Here is a tiny trained network, its code and every weight. The questions are about switching its units off for an input and a target symbol, where a switched-off unit gives its printed mean instead of its output.

import numpy as np


def w(rows, s, z=0):
    codes = np.array(rows[::2]) - 128.0
    scale = np.full(codes.shape[1], s)
    scale[-1] = z or s
    return codes * scale


def norm(h):
    return h / np.sqrt((h * h).mean(-1, keepdims=True) + 1e-5)


def f(y):
    return np.maximum(y, 0)


def softmax(a):
    e = np.exp(a - a.max(-1, keepdims=True))
    return e / e.sum(-1, keepdims=True)


def log_softmax(a):
    a = a - a.max(-1, keepdims=True)
    return a - np.log(np.exp(a).sum(-1, keepdims=True))


def net(x, mask):
    ids = ['βδεζηθλμξφψω'.index(c) for c in x.split()]
    T = len(ids)
    res = E[ids] + P[:T]
    q, k, v = (norm(res) @ M[0].T for M in (Q, K, V))
    z = softmax(np.where(np.tri(T) > 0, q @ k.T / 4**0.5, -1e9)) @ v
    res = res + np.where(mask[0], z, O[0][:, -1]) @ O[0][:, :-1]
    y = f(norm(res) @ A[0][:, :-1].T + A[0][:, -1])
    res = res + np.where(mask[1:25], y, B[0][:, -1]) @ B[0][:, :-1]
    return log_softmax(norm(res)[-1] @ U[:, :-1].T + U[:, -1])


Q, K, V, O, A, B = {}, {}, {}, {}, {}, {}
E = w([
[167,140,82,192,134,32,100,89],'β',
[163,140,156,127,114,79,221,98],'δ',
[114,41,123,113,95,137,27,57],'ε',
[193,139,150,162,119,54,95,81],'ζ',
[85,62,59,133,234,62,144,88],'η',
[84,78,151,67,88,206,204,102],'θ',
[91,108,122,104,147,139,255,105],'λ',
[190,180,173,145,56,136,136,95],'μ',
[130,175,120,162,110,92,234,93],'ξ',
[137,98,154,160,241,59,69,54],'φ',
[158,129,39,106,57,128,138,179],'ψ',
[202,96,158,39,188,139,108,197],'ω',
],0.0096)
P = w([
[141,26,196,140,70,26,208,197],'0',
[65,74,214,169,75,24,133,254],'1',
[74,156,159,135,108,72,125,184],'2',
[169,80,120,201,149,183,137,188],'3',
[174,134,113,135,133,146,125,110],'4',
[34,243,135,108,132,121,72,185],'5',
[96,226,109,78,144,118,101,112],'6',
[206,152,73,154,180,219,128,64],'7',
[197,141,74,47,120,109,157,14],'8',
[107,236,92,7,111,66,124,72],'9',
],0.0069)
Q[0] = w([
[45,178,180,144,111,117,123,198],'H1',
[121,90,92,151,149,168,106,218],'H1',
[142,155,85,2,96,94,149,93],'H1',
[175,127,122,178,137,195,161,126],'H1',
],0.01)
K[0] = w([
[200,1,128,195,109,124,135,152],'H1',
[114,87,212,181,65,44,171,138],'H1',
[180,178,75,89,162,153,111,17],'H1',
[32,150,157,107,111,41,45,191],'H1',
],0.0079)
V[0] = w([
[189,66,218,88,254,116,60,102],'H1',
[52,84,64,237,51,149,52,40],'H1',
[193,100,66,52,33,152,65,221],'H1',
[153,194,237,231,67,166,83,167],'H1',
],0.0069)
O[0] = w([
[230,69,179,180,206,200,160,90,249],'H1',
[102,1,108,166,50,92,131,86,111],'H1',
[196,67,43,23,125,125,101,147,93],'H1',
[134,163,153,50,116,46,165,40,138],'H1',
],0.0084,0.0019)
A[0] = w([
[140,103,181,194,124,195,138,124,29],'N1',
[165,139,86,146,144,108,86,142,138],'N2',
[131,101,171,85,138,136,57,107,115],'N3',
[153,143,136,139,102,54,149,139,74],'N4',
[66,129,154,173,98,106,153,85,62],'N5',
[138,157,135,96,169,158,104,173,73],'N6',
[170,119,91,159,120,196,78,183,145],'N7',
[137,144,156,142,158,116,140,155,75],'N8',
[130,176,86,132,170,85,126,156,44],'N9',
[143,132,159,139,79,148,178,118,149],'N10',
[84,99,167,104,96,149,101,119,181],'N11',
[144,144,161,87,123,124,161,173,82],'N12',
[113,150,150,145,142,192,50,144,64],'N13',
[75,153,115,83,91,99,107,131,3],'N14',
[176,130,133,69,188,167,102,155,190],'N15',
[139,142,1,101,86,131,135,188,108],'N16',
[110,111,140,92,64,129,145,116,46],'N17',
[147,131,148,147,114,102,57,133,63],'N18',
[161,180,110,128,100,126,138,140,73],'N19',
[85,109,80,45,177,81,138,92,13],'N20',
[140,110,118,167,187,141,86,111,123],'N21',
[101,110,116,127,130,115,198,150,136],'N22',
[78,106,65,177,83,135,140,155,88],'N23',
[86,101,107,134,197,96,96,104,59],'N24',
],0.012,0.005)
B[0] = w([
[121,178,157,138,176,102,44,182,201],'N1',
[59,117,96,81,124,134,125,68,214],'N2',
[167,151,148,119,127,222,128,92,213],'N3',
[148,168,131,111,119,189,100,111,241],'N4',
[189,93,73,229,153,136,132,62,224],'N5',
[159,122,61,185,125,147,167,97,182],'N6',
[143,151,115,102,70,110,159,253,213],'N7',
[104,115,155,95,126,67,167,109,178],'N8',
[131,165,98,80,145,121,228,120,186],'N9',
[82,158,108,104,142,101,69,116,226],'N10',
[151,176,105,144,147,133,168,84,205],'N11',
[98,32,139,116,141,87,101,132,180],'N12',
[131,136,162,112,67,193,210,103,173],'N13',
[185,148,41,164,118,131,104,176,181],'N14',
[187,77,53,142,166,142,162,120,254],'N15',
[63,128,166,102,227,131,38,74,213],'N16',
[160,137,112,81,98,99,61,126,172],'N17',
[92,123,108,91,97,185,151,96,191],'N18',
[121,167,129,95,156,186,143,127,179],'N19',
[195,193,220,195,85,148,106,227,185],'N20',
[49,95,124,173,135,126,113,149,234],'N21',
[82,103,107,128,102,217,135,95,189],'N22',
[98,146,62,134,49,118,111,175,190],'N23',
[91,95,222,111,175,70,40,137,175],'N24',
],0.008,0.0045)
U = w([
[180,109,109,182,41,201,70,93,180],'β',
[77,160,195,62,145,115,212,123,3],'δ',
[122,2,103,113,57,114,81,127,102],'ε',
[164,101,217,125,199,106,123,15,222],'ζ',
[79,96,180,202,106,145,130,221,107],'η',
[53,140,99,11,122,173,94,139,125],'θ',
[24,140,130,154,68,140,252,134,48],'λ',
[218,191,206,88,35,52,129,137,145],'μ',
[120,196,13,209,96,30,147,90,175],'ξ',
[113,149,183,218,209,123,98,155,127],'φ',
[130,151,101,35,143,102,5,186,19],'ψ',
[212,118,93,92,221,170,190,179,152],'ω',
],0.0076,0.0034)

Each question gives the input, a string of symbols that net reads in full, and the target symbol t.
The units are the heads (4 rows each of Q, K, V and O) and the neurons (one row each of A and B). Each row of codes is followed by its name. A weight is (code - 128) times the scale printed after its matrix; where a second scale follows, it is the last column's (O, A, B and U).
mask holds one flag per unit, heads first, then neurons. A switched-off unit (its flag False) gives its mean, the last column of its rows in O or B, instead of its output. The means were averaged over made-up inputs and are rounded, as every weight is.
A unit's drop is (log p(t) with every unit on - log p(t) with that unit switched off) / (log p(t) with every unit on - log p(t) with every unit switched off).
The circuit of an input: a set's keep is (log p(t) with only the set's units on - log p(t) with every unit switched off) / (log p(t) with every unit on - log p(t) with every unit switched off). Starting from the 12 units with the biggest drops (on a tie, the unit counted first), units are removed one at a time, each time the one whose removal leaves the highest keep (on an exact tie, the one counted first), for as long as the keep stays at least 0.8.
circuit, biggest first: the units of the circuit, biggest drop first
most important unit: the unit with the biggest drop
k most important neurons: the k neurons with the biggest drops, biggest first
drop of u: that unit's drop, to one decimal
input ζ μ δ, target ζ: circuit, biggest first : N7
input ε ξ ε η ε β, target η: circuit, biggest first : H1, N7
input ζ ξ ξ ψ, target θ: 2 most important neurons : N16, N19
input ε ξ β ω φ θ μ, target φ: circuit, biggest first : H1, N1
input δ ζ ζ ζ ω ζ ψ ζ δ λ, target ζ: circuit, biggest first : H1, N7
input ζ ε β ζ ζ θ β ε, target θ: circuit, biggest first : H1, N5
input η ζ ξ ζ λ, target ξ: circuit, biggest first : H1, N5
input ζ ζ ζ ζ δ ω ζ ω ε, target ω: circuit, biggest first : H1, N15
input ε δ ζ ζ β ζ β ε, target ζ: circuit, biggest first : H1, N23
input ε λ ζ, target β: circuit, biggest first : H1, N4
input β ε μ ε ξ ζ, target β: circuit, biggest first : H1, N3
input λ β ζ η β ψ ε ζ μ β, target ζ: circuit, biggest first : H1, N7, N23
input ε φ ε ξ η, target φ: 2 most important neurons : N1, N24
input ζ ξ β ω θ μ ζ ψ, target ψ: most important unit : N16
input ζ ε ζ ξ ψ ζ ζ, target ψ: 3 most important neurons : N16, N20, N14
input λ ξ ζ ω β φ ξ ω, target φ: 2 most important neurons : N1, N21
input ζ ω ξ δ θ, target ξ: 2 most important neurons : N14, N11
input λ λ ω ψ ε ζ, target ψ: 2 most important neurons : N16, N20
input ε ξ β ε, target ξ: drop of N11 : 0.1
input ζ φ ζ ε ω θ λ, target ω: drop of H1 : 1.6
input ξ ψ ζ ζ ζ ψ λ ζ ζ, target λ: drop of N13 : 0.1
input θ ζ ω ζ φ ζ ζ μ, target ζ: drop of N24 : -0.1
input ξ ε ω ε λ ω, target ω: most important unit : N15
